[[117 121 118 120 108 125 117]
 [150 138 141 138 142 128 135]] ⇒ 138

[[118 128 137 125 130 118]
 [145 113 129 106 120 139]
 [124 107 135 127 127 118]] ⇒ 107

[115 122 140 147 120 114 105] ⇒ 122

[129 133 132 133 141 152] ⇒ 133

[[132 115 119 143 110]
 [144 125 153 103 111]
 [149 120 135 130 131]] ⇒ 120

[123 143 128 156 125 134 129] ⇒ 143

[105 110 139 125] ⇒ 110

[100 140 130 153 122] ⇒ 140
---
Q: [130 141 134 110 133 127 104]
A: 130, 104

Q:
[[150 118 125 145 137 120]
 [138 105 132 119 132 148]]
A: 150, 148

Q:
[[144 135 146 135 135 130]
 [121 113 114 123 121 157]]
A: 144, 157

Q: [158 147 135 150 118]
A: 158, 118

Q: [123 154 134 145 131 143 119]
A: 123, 119

Q: [103 122 114 108 119 126 128]
A: 103, 128

Q: [140 126 134 119 113 149 150]
A: 140, 150

Q: [127 103 139 102 112 147]
A: 127, 147
---
[116 139 100 130 129 117] value 139, 100

[142 112 102 116] value 142, 102

[120 131 130 140 152] value 152, 120

[[141 145 107 140 144 158 110]
 [155 149 141 141 128 129 147]] value 158, 107

[107 118 118 120] value 120, 107

[119 131 122 113 123 135 101] value 135, 101
---
array([137, 142, 146, 149, 133, 117]) out 133
array([146, 127, 100, 125, 134, 132, 104]) out 132
array([121, 126, 137, 109, 127, 116, 101]) out 116
array([144, 129, 105, 109, 132]) out 109
array([107, 132, 112, 117]) out 112
array([129, 154, 111, 119, 121, 120]) out 121
array([155, 132, 125, 134, 133, 122, 140]) out 122
---
Input: [[114, 120, 109, 129, 121, 122, 116], [128, 129, 131, 127, 128, 127, 132], [130, 133, 141, 133, 125, 120, 149]]
Output: 116, 130
Input: [[113, 113, 122, 139, 98], [112, 153, 127, 123, 132]]
Output: 98, 112
Input: [[147, 132, 119, 120, 138, 146, 119], [114, 141, 118, 116, 142, 132, 136], [103, 146, 146, 139, 131, 139, 142]]
Output: 119, 103
Input: [[138, 143, 116, 148], [122, 121, 132, 121], [133, 125, 108, 151]]
Output: 148, 133
Input: [154, 112, 121, 133]
Output: 133, 154
Input: [143, 128, 123, 100, 135, 143, 140]
Output: 140, 143
Input: [114, 153, 128, 129, 100]
Output: 100, 114
---
140,120,119,149
103,111,116,110
100,123,114,117
=> 114

157,128,104,121
112,104,103,123
133,131,124,154
=> 124

127,130,134,127
135,126,110,131
99,131,140,129
=> 140

104,138,155,119
142,136,126,117
103,122,137,114
=> 137

105,126,136,149
136,133,101,139
110,123,144,151
=> 144

136,132,113,134
106,126,113,149
143,127,121,145
=> 121
---
array([126, 127, 144, 140,  99, 124, 130]) >> 140

array([[116, 149, 101, 106, 120, 131, 140],
       [128, 130, 128, 128, 128, 126, 129],
       [136, 135, 117, 137, 118, 117, 142]]) >> 128

array([[129, 134, 106, 113, 145, 118, 113],
       [150, 143, 146, 109, 118, 134, 144],
       [122, 121, 139, 123, 131, 120, 144]]) >> 109

array([[125, 126,  99, 125, 104],
       [137, 111, 138, 136, 133],
       [111, 138, 114, 128, 124]]) >> 138

array([124, 106, 140, 149, 141]) >> 140

array([127, 133, 157, 128, 130]) >> 157

array([132, 153, 102, 113, 152]) >> 102

array([100, 142, 119, 145, 141]) >> 119

array([114, 156, 110, 117, 140, 130, 127]) >> 117
---
[122 155 127 107] -> 122, 107

[[125 119 122 104]
 [145 136 128 133]] -> 125, 133

[130 112 117 119 103] -> 130, 103

[[124 131 120 135 129 136]
 [104 123 127 137 129 132]
 [119 128 124 136 131 137]] -> 124, 137

[[156 108 121 107]
 [137 147 121 131]] -> 156, 131

[[111 126 118  99]
 [136 107 128 113]] -> 111, 113
---
127  117  152  122  137  135: 137

149  149  145  108  105
106  147  148  138  130
105  106  129  150  149
: 105

120  144  144  118
155  111  138  135
: 155

153  156   99  102  139: 139

139  133  132  131  115  145  120
136  119  123  134  145  150  130
: 115

125  133  132  122  121  128  123
104  152  101  146  145  153  106
130  127  125  130  128  128  129
: 121

127  122  132  128  125  129
141  120  127  103   99  114
131  127  135  120  107  117
: 125

101  110  107  146  124: 124
---
array([[132, 130, 128, 127, 122],
       [100, 104, 155, 101, 150]]) -> 155

array([144, 129, 125, 127, 124, 125, 149]) -> 125

array([128, 128, 131, 150, 137, 128]) -> 131

array([[153, 143, 112, 108, 113],
       [119, 105, 152, 103, 103]]) -> 152

array([144, 134, 125, 157]) -> 125

array([[102, 123, 126, 116, 124],
       [157, 125, 132, 154, 128]]) -> 132
---
[[150 123 154 119]
 [ 98 135 130 153]
 [141 120 153 149]] → 123

[[125 120 120 114]
 [119 128 119 106]
 [128 121 128 112]] → 120

[[142  99 155  99]
 [100 120  98 106]
 [153 134 155  99]] → 99

[[153 109 142 108]
 [128 121 137 126]
 [115 137 112 147]] → 109

[[149 142 135 125]
 [134 129 140 119]
 [145 140 130 129]] → 142

[[138 107 109 129]
 [149 130 133 134]
 [127 119 139 113]] → 107

[[126 126  99 116]
 [144 150 129 122]
 [142 139 118 116]] → 126

[[135 127 157 132]
 [134 136 124 136]
 [130 119 150 133]] → 127
---
124  146  108  113  112  157  103
126  145  149  153  115  152  109
-> 108

135  119  102  122
126  128  129  128
125  127  128  127
-> 129

129  127  123  128  113
145  123  126  107  136
116  104  153  144  153
-> 126

146  124  141  148  109  111  106
146  143  145  145  131  125  136
110  115  117  121  133  124  126
-> 145

142  156  109  121
127  143  137  120
-> 109

122  151  124  137  145  109
114  107  105  134  145  128
-> 124

126  129  118  140  125
136  128  114  147  135
144  131  116  152  131
-> 114

142  107  142  125  143  120
129  130  128  106  116  123
-> 142
